Here is a tiny trained network, its code and every weight. The questions are about switching its units off for an input and a class, where a switched-off unit gives its printed mean instead of its output.

import numpy as np


def w(rows, s, z=0):
    codes = np.array(rows[::2]) - 128.0
    scale = np.full(codes.shape[1], s)
    scale[-1] = z or s
    return codes * scale


def norm(h):
    return h / np.sqrt((h * h).mean(-1, keepdims=True) + 1e-5)


def f(y):
    return np.maximum(y, 0)


def log_softmax(a):
    a = a - a.max(-1, keepdims=True)
    return a - np.log(np.exp(a).sum(-1, keepdims=True))


def net(x, mask):
    res = np.array(x, float).reshape(1, 3) / 4 @ E
    u = 0
    for l in range(4):
        y = f(norm(res) @ A[l][:, :-1].T + A[l][:, -1])
        res = res + np.where(mask[u : u + 3], y, B[l][:, -1]) @ B[l][:, :-1]
        u += 3
    return log_softmax(norm(res)[-1] @ U[:, :-1].T + U[:, -1])


A, B = {}, {}
E = w([
[120,190,38,68,102,162,91,177],'x0',
[84,223,64,89,150,162,252,37],'x1',
[170,127,183,193,60,254,211,159],'x2',
],0.0091)
A[0] = w([
[144,139,77,99,32,181,167,96,49],'L0N1',
[143,176,2,120,36,237,165,131,2],'L0N2',
[79,182,110,73,198,200,147,67,87],'L0N3',
],0.0058,0.006)
B[0] = w([
[118,121,103,157,174,127,109,255,199],'L0N1',
[168,244,85,77,137,204,163,180,254],'L0N2',
[210,92,80,86,173,150,187,94,252],'L0N3',
],0.0077,0.003)
A[1] = w([
[134,103,226,176,47,180,140,227,2],'L1N1',
[84,178,57,44,116,93,96,117,115],'L1N2',
[112,119,115,105,111,21,2,224,97],'L1N3',
],0.0075,0.0048)
B[1] = w([
[143,135,154,112,123,192,57,2,197],'L1N1',
[246,94,90,155,158,125,49,139,209],'L1N2',
[39,183,222,179,212,58,93,234,253],'L1N3',
],0.0094,0.0082)
A[2] = w([
[141,147,134,212,91,245,112,74,98],'L2N1',
[142,43,195,189,172,138,255,98,121],'L2N2',
[57,195,56,95,91,183,191,196,3],'L2N3',
],0.0063,0.0027)
B[2] = w([
[113,111,175,99,58,113,70,199,254],'L2N1',
[1,146,99,61,51,64,134,126,214],'L2N2',
[198,251,70,168,88,106,201,243,193],'L2N3',
],0.0092,0.0047)
A[3] = w([
[116,65,202,165,105,230,148,127,4],'L3N1',
[99,89,165,191,48,236,88,116,13],'L3N2',
[154,225,121,111,102,254,162,183,80],'L3N3',
],0.0098,0.0033)
B[3] = w([
[152,71,141,27,81,163,45,92,180],'L3N1',
[254,61,140,95,49,121,160,59,208],'L3N2',
[154,203,172,211,139,185,214,162,255],'L3N3',
],0.0091,0.0079)
U = w([
[82,82,71,190,124,137,132,141,2],'0',
[83,120,165,165,208,72,75,206,156],'1',
[149,199,95,151,127,192,175,177,151],'2',
[144,100,188,100,52,153,101,116,131],'3',
[8,132,114,101,101,70,166,96,114],'4',
[156,121,34,100,208,107,120,76,99],'5',
],0.018,0.009)

Each question gives the input, the list of numbers given to net, and the class t.
The units are the neurons (one row each of A and B). Each row of codes is followed by its name. A weight is (code - 128) times the scale printed after its matrix; where a second scale follows, it is the last column's (A, B and U).
mask holds one flag per neuron, layer by layer. A switched-off neuron (its flag False) gives its mean, the last column of its row in B, instead of its output. The means were averaged over made-up inputs and are rounded, as every weight is.
A unit's drop is (log p(t) with every unit on - log p(t) with that unit switched off) / (log p(t) with every unit on - log p(t) with every unit switched off).
The circuit of an input: a set's keep is (log p(t) with only the set's units on - log p(t) with every unit switched off) / (log p(t) with every unit on - log p(t) with every unit switched off). Starting from all 12 units, units are removed one at a time, each time the one whose removal leaves the highest keep (on an exact tie, the one counted first), for as long as the keep stays at least 0.8.
units of the circuit, in order: the units of the circuit, biggest drop first
k most important neurons: the k neurons with the biggest drops, biggest first
top k neurons in layer l: the k neurons of layer l with the biggest drops, biggest first
drop of u: that unit's drop, to one decimal
input [-5,8,0], class 4: top neuron in layer 2 => [L2N2]
input [5,-4,5], class 3: units of the circuit, in order => [L1N1; L3N2]
input [-6,5,-7], class 5: 2 most important neurons => [L1N3; L1N2]
input [-5,4,-4], class 4: 3 most important neurons => [L2N2; L0N2; L1N1]
input [-8,6,5], class 4: 2 most important neurons => [L2N2; L1N1]
input [-4,7,0], class 4: 2 most important neurons => [L2N2; L0N2]
input [-1,2,-6], class 5: top 2 neurons in layer 1 => [L1N3; L1N2]
input [-2,2,3], class 3: top 2 neurons in layer 2 => [L2N1; L2N3]
input [0,1,8], class 3: top 2 neurons in layer 1 => [L1N1; L1N3]
input [-8,0,1], class 4: 2 most important neurons => [L2N2; L1N2]
input [-5,4,2], class 4: drop of L2N2 => 0.5
input [-7,2,1], class 4: drop of L2N2 => 0.8
input [-7,5,4], class 4: drop of L2N2 => 1.0
input [-1,3,-4], class 5: units of the circuit, in order => [L1N3]
